Here is a tiny trained network, its code and every weight. The questions are about switching its units off for an input and a target symbol, where a switched-off unit gives its printed mean instead of its output.

import numpy as np


def w(rows, s, z=0):
    codes = np.array(rows[::2]) - 128.0
    scale = np.full(codes.shape[1], s)
    scale[-1] = z or s
    return codes * scale


def f(y):
    return np.maximum(y, 0)


def softmax(a):
    e = np.exp(a - a.max(-1, keepdims=True))
    return e / e.sum(-1, keepdims=True)


def log_softmax(a):
    a = a - a.max(-1, keepdims=True)
    return a - np.log(np.exp(a).sum(-1, keepdims=True))


def net(x, mask):
    ids = ['ΔΩαβεθπφ'.index(c) for c in x.split()]
    T = len(ids)
    res = E[ids] + P[:T]
    u = 0
    for l in range(2):
        q, k, v = (res @ M[l].T for M in (Q, K, V))
        z = softmax(np.where(np.tri(T) > 0, q @ k.T / 3**0.5, -1e9)) @ v
        res = res + np.where(mask[u], z, O[l][:, -1]) @ O[l][:, :-1]
        u += 1
        y = f(res @ A[l][:, :-1].T + A[l][:, -1])
        res = res + np.where(mask[u : u + 4], y, B[l][:, -1]) @ B[l][:, :-1]
        u += 4
    return log_softmax(res[-1] @ U[:, :-1].T + U[:, -1])


Q, K, V, O, A, B = {}, {}, {}, {}, {}, {}
E = w([
[225,105,148,193,142,143,116,117,172,183,76],'Δ',
[140,143,87,82,105,88,138,165,108,154,137],'Ω',
[107,149,97,147,128,186,94,139,43,82,139],'α',
[114,173,99,152,150,120,167,65,178,89,166],'β',
[151,106,81,143,120,71,61,162,100,55,136],'ε',
[157,101,183,95,110,178,172,191,149,89,195],'θ',
[138,199,168,136,100,188,203,132,182,56,3],'π',
[139,198,36,123,109,152,177,118,73,194,128],'φ',
],0.019)
P = w([
[126,112,153,171,132,91,109,186,131,153,131],'0',
[133,123,64,54,137,188,90,144,213,114,103],'1',
[130,146,136,61,43,159,115,42,178,140,140],'2',
[79,66,40,112,197,187,57,187,133,132,71],'3',
[72,121,201,205,61,11,165,128,67,121,126],'4',
[187,52,104,148,173,22,133,142,35,46,34],'5',
[18,142,193,173,62,166,103,89,120,183,182],'6',
[180,91,69,77,171,184,92,83,129,110,117],'7',
[125,250,164,81,168,169,87,146,166,142,143],'8',
],0.013)
Q[0] = w([
[69,124,151,208,2,93,142,127,88,161,131],'0.h0',
[192,243,197,164,215,58,174,197,79,113,159],'0.h0',
[70,146,154,154,121,201,61,138,185,155,160],'0.h0',
],0.0093)
K[0] = w([
[99,145,67,107,161,188,73,176,219,144,125],'0.h0',
[252,125,102,42,132,141,108,88,108,88,108],'0.h0',
[106,91,109,159,190,109,162,187,102,145,107],'0.h0',
],0.011)
V[0] = w([
[184,76,148,76,44,121,147,100,187,94,174],'0.h0',
[96,142,171,45,148,85,161,190,117,253,112],'0.h0',
[109,105,86,133,114,58,104,114,198,154,151],'0.h0',
],0.0074)
O[0] = w([
[80,121,121,179,144,137,111,175,155,162,156,166],'0.h0',
[192,158,139,152,123,158,132,154,136,106,160,3],'0.h0',
[120,150,174,95,252,104,155,147,152,120,143,165],'0.h0',
],0.014,0.0054)
A[0] = w([
[117,104,80,109,167,183,124,108,129,121,100,78],'0.n0',
[103,135,152,99,103,99,1,150,92,10,190,3],'0.n1',
[139,107,227,121,193,119,132,91,233,142,110,104],'0.n2',
[113,77,150,128,139,138,161,141,153,73,255,42],'0.n3',
],0.0063,0.0015)
B[0] = w([
[138,121,29,110,78,78,100,171,147,134,65,190],'0.n0',
[120,71,152,56,105,166,229,66,133,254,155,179],'0.n1',
[90,131,84,105,156,234,153,97,20,212,125,253],'0.n2',
[108,138,110,139,214,221,164,126,70,90,142,208],'0.n3',
],0.0069,0.006)
Q[1] = w([
[84,137,250,250,74,53,202,114,2,144,149],'1.h0',
[66,217,177,71,65,220,37,84,126,205,175],'1.h0',
[130,66,45,159,121,142,127,158,150,96,112],'1.h0',
],0.008)
K[1] = w([
[150,108,38,8,123,214,68,119,255,146,124],'1.h0',
[130,64,69,174,189,142,95,182,55,59,61],'1.h0',
[101,144,239,133,78,165,169,115,89,159,138],'1.h0',
],0.0083)
V[1] = w([
[130,82,129,72,107,100,97,135,79,116,233],'1.h0',
[192,93,163,98,152,90,50,179,130,180,107],'1.h0',
[118,254,33,95,105,74,151,138,152,160,170],'1.h0',
],0.0068)
O[1] = w([
[73,184,47,167,130,228,121,119,40,101,98,65],'1.h0',
[199,93,99,188,218,114,169,96,92,101,123,2],'1.h0',
[142,255,182,78,134,142,83,96,122,147,138,153],'1.h0',
],0.0085,0.0055)
A[1] = w([
[130,134,140,173,110,98,100,118,254,2,186,47],'1.n0',
[137,186,129,210,223,233,123,72,73,114,120,112],'1.n1',
[146,152,133,91,99,85,113,60,161,134,139,130],'1.n2',
[75,171,96,146,152,90,67,47,146,207,61,1],'1.n3',
],0.006,0.0027)
B[1] = w([
[160,124,61,145,137,87,48,81,187,200,112,169],'1.n0',
[105,142,59,122,44,2,119,195,61,198,159,229],'1.n1',
[119,75,163,64,192,102,72,106,166,68,104,213],'1.n2',
[136,127,186,43,123,183,111,156,214,135,110,253],'1.n3',
],0.0084,0.0065)
U = w([
[221,172,160,130,116,141,48,148,151,61,142,139],'Δ',
[181,167,113,116,95,93,122,165,134,151,163,2],'Ω',
[196,61,156,135,77,114,60,140,174,232,87,93],'α',
[173,65,125,146,190,100,194,92,146,104,103,128],'β',
[88,114,107,208,54,198,85,139,183,114,157,128],'ε',
[36,118,48,93,162,60,92,56,156,131,143,170],'θ',
[112,108,141,108,23,100,163,134,145,51,2,103],'π',
[84,79,162,45,115,185,137,195,161,142,184,155],'φ',
],0.006,0.0067)

Each question gives the input, a string of symbols that net reads in full, and the target symbol t.
The units are the heads (3 rows each of Q, K, V and O) and the neurons (one row each of A and B). Each row of codes is followed by its name. A weight is (code - 128) times the scale printed after its matrix; where a second scale follows, it is the last column's (O, A, B and U).
mask holds one flag per unit, layer by layer, with each layer's heads first. A switched-off unit (its flag False) gives its mean, the last column of its rows in O or B, instead of its output. The means were averaged over made-up inputs and are rounded, as every weight is.
A unit's drop is (log p(t) with every unit on - log p(t) with that unit switched off) / (log p(t) with every unit on - log p(t) with every unit switched off).
The circuit of an input: a set's keep is (log p(t) with only the set's units on - log p(t) with every unit switched off) / (log p(t) with every unit on - log p(t) with every unit switched off). Starting from all 10 units, units are removed one at a time, each time the one whose removal leaves the highest keep (on an exact tie, the one counted first), for as long as the keep stays at least 0.8.
circuit, biggest first: the units of the circuit, biggest drop first
top k neurons: the k neurons with the biggest drops, biggest first
k most important neurons of layer l: the k neurons of layer l with the biggest drops, biggest first
drop of u: that unit's drop, to one decimal
input φ β β β β Δ β β φ, target β: circuit, biggest first => (1.h0)
input β β α β α, target φ: circuit, biggest first => (1.h0; 0.n1; 1.n1)
input β θ π φ β θ, target α: circuit, biggest first => (1.h0; 0.h0)
input Δ β φ β φ β, target Δ: circuit, biggest first => (1.h0; 0.h0)
input ε β Ω θ β β, target Ω: circuit, biggest first => (0.h0; 1.n1; 1.h0)
input θ θ β θ ε Ω, target φ: circuit, biggest first => (1.h0; 0.h0; 1.n3)
input β β β Δ Δ ε, target φ: top 2 neurons => (0.n1; 1.n3)
input θ β β Ω, target ε: circuit, biggest first => (0.h0; 1.h0; 1.n2)
input π β θ θ Ω φ, target ε: circuit, biggest first => (0.h0; 1.h0)
input β β Δ β ε, target φ: circuit, biggest first => (0.n1; 1.h0; 1.n1)
input Δ β β φ β β θ, target Δ: 2 most important neurons of layer 0 => (0.n2; 0.n0)
input θ π β θ φ β Δ, target ε: circuit, biggest first => (0.h0; 0.n3; 1.h0)
input β Ω ε Δ β θ, target θ: circuit, biggest first => (1.h0; 0.h0; 1.n3; 0.n1)
input φ π π β β, target α: circuit, biggest first => (1.h0; 1.n0)
input Δ Δ π, target β: circuit, biggest first => (1.h0)
input Ω θ Δ, target Ω: top 2 neurons => (1.n1; 0.n2)
input ε β Δ π, target θ: circuit, biggest first => (1.h0; 1.n1)
input θ Δ φ α, target ε: circuit, biggest first => (0.h0; 1.h0)
input β β θ Ω π, target φ: top 2 neurons => (0.n2; 1.n3)
input θ φ φ, target ε: top neuron => (0.n3)
input β β ε Δ π Δ, target θ: top 2 neurons => (0.n1; 1.n1)
input β φ β α β Δ β Δ, target φ: 2 most important neurons of layer 1 => (1.n3; 1.n0)
input β Ω Ω θ β θ, target Ω: top 2 neurons => (1.n1; 0.n3)
input Δ π φ Δ β θ, target Δ: top 3 neurons => (0.n2; 1.n3; 1.n1)
input α Ω θ α β φ π Δ, target φ: top 2 neurons => (1.n3; 0.n2)
input θ θ π Δ α Ω π Δ Δ, target Ω: drop of 1.n1 => 0.6
input Δ θ β Δ β β θ, target β: drop of 1.h0 => 0.7
input π Ω β θ, target α: drop of 0.h0 => 0.5
input β Ω Δ Δ β θ α, target β: drop of 1.n2 => 0.0
